Below is a small trained network, with its code and all its weights. Each question gives an input and a target symbol and asks what happens when units are switched off, that is, made to give their printed mean instead of their output.

import numpy as np


def w(rows, s, z=0):
    codes = np.array(rows[::2]) - 128.0
    scale = np.full(codes.shape[1], s)
    scale[-1] = z or s
    return codes * scale


def softmax(a):
    e = np.exp(a - a.max(-1, keepdims=True))
    return e / e.sum(-1, keepdims=True)


def log_softmax(a):
    a = a - a.max(-1, keepdims=True)
    return a - np.log(np.exp(a).sum(-1, keepdims=True))


def net(x, mask):
    ids = ['ΔΛΞΠαβζηθμσφ'.index(c) for c in x.split()]
    T = len(ids)
    res = E[ids] + P[:T]
    u = 0
    for l in range(3):
        r = res
        for j in range(3):
            rows = slice(2 * j, 2 * j + 2)
            q, k, v = (r @ M[l][rows].T for M in (Q, K, V))
            z = softmax(np.where(np.tri(T) > 0, q @ k.T / 2**0.5, -1e9)) @ v
            o = O[l][rows]
            res = res + np.where(mask[u + j], z, o[:, -1]) @ o[:, :-1]
        u += 3
    return log_softmax(res[-1] @ U[:, :-1].T + U[:, -1])


Q, K, V, O = {}, {}, {}, {}
E = w([
[132,76,96,109,251],'Δ',
[97,118,155,147,195],'Λ',
[51,180,147,155,93],'Ξ',
[71,110,32,60,161],'Π',
[62,137,95,106,140],'α',
[76,142,136,137,157],'β',
[62,194,179,198,70],'ζ',
[49,190,126,138,89],'η',
[68,182,177,183,109],'θ',
[165,183,118,190,121],'μ',
[142,193,145,227,76],'σ',
[219,147,43,117,195],'φ',
],0.018)
P = w([
[68,224,139,99,140],'0',
[7,95,52,201,122],'1',
[108,171,147,43,149],'2',
[20,109,45,205,99],'3',
[142,143,134,35,147],'4',
[45,134,58,209,76],'5',
[164,131,161,70,124],'6',
[95,118,82,222,101],'7',
[213,74,167,78,163],'8',
[111,147,93,227,60],'9',
[201,82,162,87,95],'10',
[141,140,88,225,40],'11',
[195,88,191,130,29],'12',
[168,137,102,227,59],'13',
],0.011)
Q[0] = w([
[62,193,84,89,60],'L0H0',
[168,143,2,100,83],'L0H0',
[25,157,128,218,226],'L0H1',
[49,117,105,92,116],'L0H1',
[165,195,129,193,220],'L0H2',
[181,84,143,131,192],'L0H2',
],0.0096)
K[0] = w([
[136,72,142,96,9],'L0H0',
[91,155,6,94,212],'L0H0',
[255,158,159,199,97],'L0H1',
[85,96,74,128,113],'L0H1',
[107,198,208,127,46],'L0H2',
[151,167,38,134,193],'L0H2',
],0.0058)
V[0] = w([
[99,65,14,115,120],'L0H0',
[79,125,102,67,209],'L0H0',
[10,114,110,104,175],'L0H1',
[61,40,254,166,62],'L0H1',
[106,164,103,124,148],'L0H2',
[89,204,198,177,140],'L0H2',
],0.0083)
O[0] = w([
[85,92,147,222,183,193],'L0H0',
[244,101,92,137,179,216],'L0H0',
[248,149,253,160,207,255],'L0H1',
[116,89,206,160,158,83],'L0H1',
[111,185,68,44,163,201],'L0H2',
[130,172,80,153,115,251],'L0H2',
],0.0064,0.0063)
Q[1] = w([
[186,165,101,161,117],'L1H0',
[255,183,77,245,93],'L1H0',
[182,125,52,213,125],'L1H1',
[124,144,37,242,144],'L1H1',
[116,52,125,93,117],'L1H2',
[95,45,143,22,119],'L1H2',
],0.0084)
K[1] = w([
[130,152,87,206,130],'L1H0',
[122,186,139,173,57],'L1H0',
[201,99,162,77,149],'L1H1',
[151,136,157,7,125],'L1H1',
[118,81,103,103,138],'L1H2',
[139,153,138,167,119],'L1H2',
],0.013)
V[1] = w([
[155,1,145,115,186],'L1H0',
[99,148,142,51,168],'L1H0',
[77,90,99,202,103],'L1H1',
[147,250,106,67,177],'L1H1',
[220,185,193,70,100],'L1H2',
[20,50,192,62,176],'L1H2',
],0.0057)
O[1] = w([
[118,192,80,86,76,2],'L1H0',
[109,255,82,101,97,111],'L1H0',
[172,195,87,117,172,67],'L1H1',
[46,238,163,168,119,250],'L1H1',
[84,98,70,216,189,137],'L1H2',
[75,96,60,126,125,79],'L1H2',
],0.006,0.0093)
Q[2] = w([
[84,123,138,167,144],'L2H0',
[169,165,157,2,96],'L2H0',
[159,96,223,75,96],'L2H1',
[159,169,215,3,131],'L2H1',
[141,160,58,135,98],'L2H2',
[210,170,181,31,103],'L2H2',
],0.0084)
K[2] = w([
[182,114,89,102,104],'L2H0',
[96,163,138,87,153],'L2H0',
[83,82,99,234,124],'L2H1',
[44,252,89,199,89],'L2H1',
[142,152,119,139,170],'L2H2',
[59,165,127,118,207],'L2H2',
],0.011)
V[2] = w([
[139,143,157,160,96],'L2H0',
[72,110,166,124,99],'L2H0',
[124,150,140,129,82],'L2H1',
[92,195,108,174,98],'L2H1',
[106,171,132,93,118],'L2H2',
[112,122,142,248,40],'L2H2',
],0.012)
O[2] = w([
[200,183,76,76,99,153],'L2H0',
[3,228,169,75,175,73],'L2H0',
[61,132,136,212,136,91],'L2H1',
[193,84,113,104,73,215],'L2H1',
[139,105,174,159,201,141],'L2H2',
[43,144,119,58,44,247],'L2H2',
],0.0077,0.011)
U = w([
[213,255,164,102,130,226],'Δ',
[176,142,185,91,111,203],'Λ',
[143,71,202,101,105,135],'Ξ',
[115,137,135,155,155,80],'Π',
[120,150,136,148,150,88],'α',
[122,158,143,145,148,69],'β',
[83,93,185,140,134,127],'ζ',
[104,151,155,163,149,142],'η',
[94,136,180,163,146,157],'θ',
[128,169,40,148,106,105],'μ',
[114,154,66,99,94,42],'σ',
[151,129,25,193,84,1],'φ',
],0.0077,0.0046)

Each question gives the input, a string of symbols that net reads in full, and the target symbol t.
The units are the heads (2 rows each of Q, K, V and O). Each row of codes is followed by its name. A weight is (code - 128) times the scale printed after its matrix; where a second scale follows, it is the last column's (O and U).
mask holds one flag per head, layer by layer. A switched-off head (its flag False) gives its mean, the last column of its rows in O, instead of its output. The means were averaged over made-up inputs and are rounded, as every weight is.
A unit's drop is (log p(t) with every unit on - log p(t) with that unit switched off) / (log p(t) with every unit on - log p(t) with every unit switched off).
The circuit of an input: a set's keep is (log p(t) with only the set's units on - log p(t) with every unit switched off) / (log p(t) with every unit on - log p(t) with every unit switched off). Starting from all 9 units, units are removed one at a time, each time the one whose removal leaves the highest keep (on an exact tie, the one counted first), for as long as the keep stays at least 0.8.
units of the circuit, in order: the units of the circuit, biggest drop first
unit that matters most: the unit with the biggest drop
heads that matter: for each layer, one digit per head in row order, 1 if its drop is at least 0.15 and else 0, layers parted by /
input η Δ Δ Ξ θ Δ σ μ Δ Λ Δ ζ σ Π, target σ: units of the circuit, in order => L2H2, L1H0
input Λ Ξ Δ, target Δ: units of the circuit, in order => L1H0
input θ μ Π Δ ζ σ β, target Δ: units of the circuit, in order => L1H0, L0H0, L2H2
input Δ Δ Δ η ζ Π Δ Δ Δ ζ φ β, target φ: units of the circuit, in order => L2H0, L0H1
input Δ Δ Π φ η α, target φ: units of the circuit, in order => L2H0, L0H0
input θ Δ θ ζ Π ζ Π Π Δ φ, target φ: units of the circuit, in order => L2H0, L0H0
input θ Π Π θ Δ Δ Δ σ φ ζ, target φ: units of the circuit, in order => L2H0, L0H1
input ζ Δ Δ σ φ Π φ Δ μ Δ Λ Δ σ Λ, target σ: heads that matter => 010 / 000 / 001
input α μ φ μ ζ Λ Π, target Δ: units of the circuit, in order => L1H0, L1H2, L2H2
input φ α φ σ α α Π Λ Π Π φ θ, target φ: heads that matter => 010 / 000 / 101
input ζ Δ μ η ζ β Π, target Δ: units of the circuit, in order => L1H0, L0H1
input Δ ζ Δ η φ Δ, target φ: units of the circuit, in order => L2H0, L0H0
input θ θ η Δ θ φ, target φ: heads that matter => 100 / 000 / 100
input Δ φ θ ζ α Δ Ξ φ θ η, target φ: heads that matter => 010 / 100 / 100
input μ θ Π σ θ ζ Δ, target Δ: heads that matter => 100 / 110 / 100
input Π μ Δ μ η ζ Π μ ζ Π φ μ, target φ: heads that matter => 110 / 000 / 101
input β η μ σ Π β, target σ: unit that matters most => L2H2
input θ Δ Π Δ μ Π Δ μ, target μ: heads that matter => 010 / 000 / 011
input β Δ Δ Δ σ η, target σ: heads that matter => 010 / 110 / 001
input ζ α σ Π β φ Δ ζ β Π φ Π Π, target Ξ: heads that matter => 111 / 000 / 010
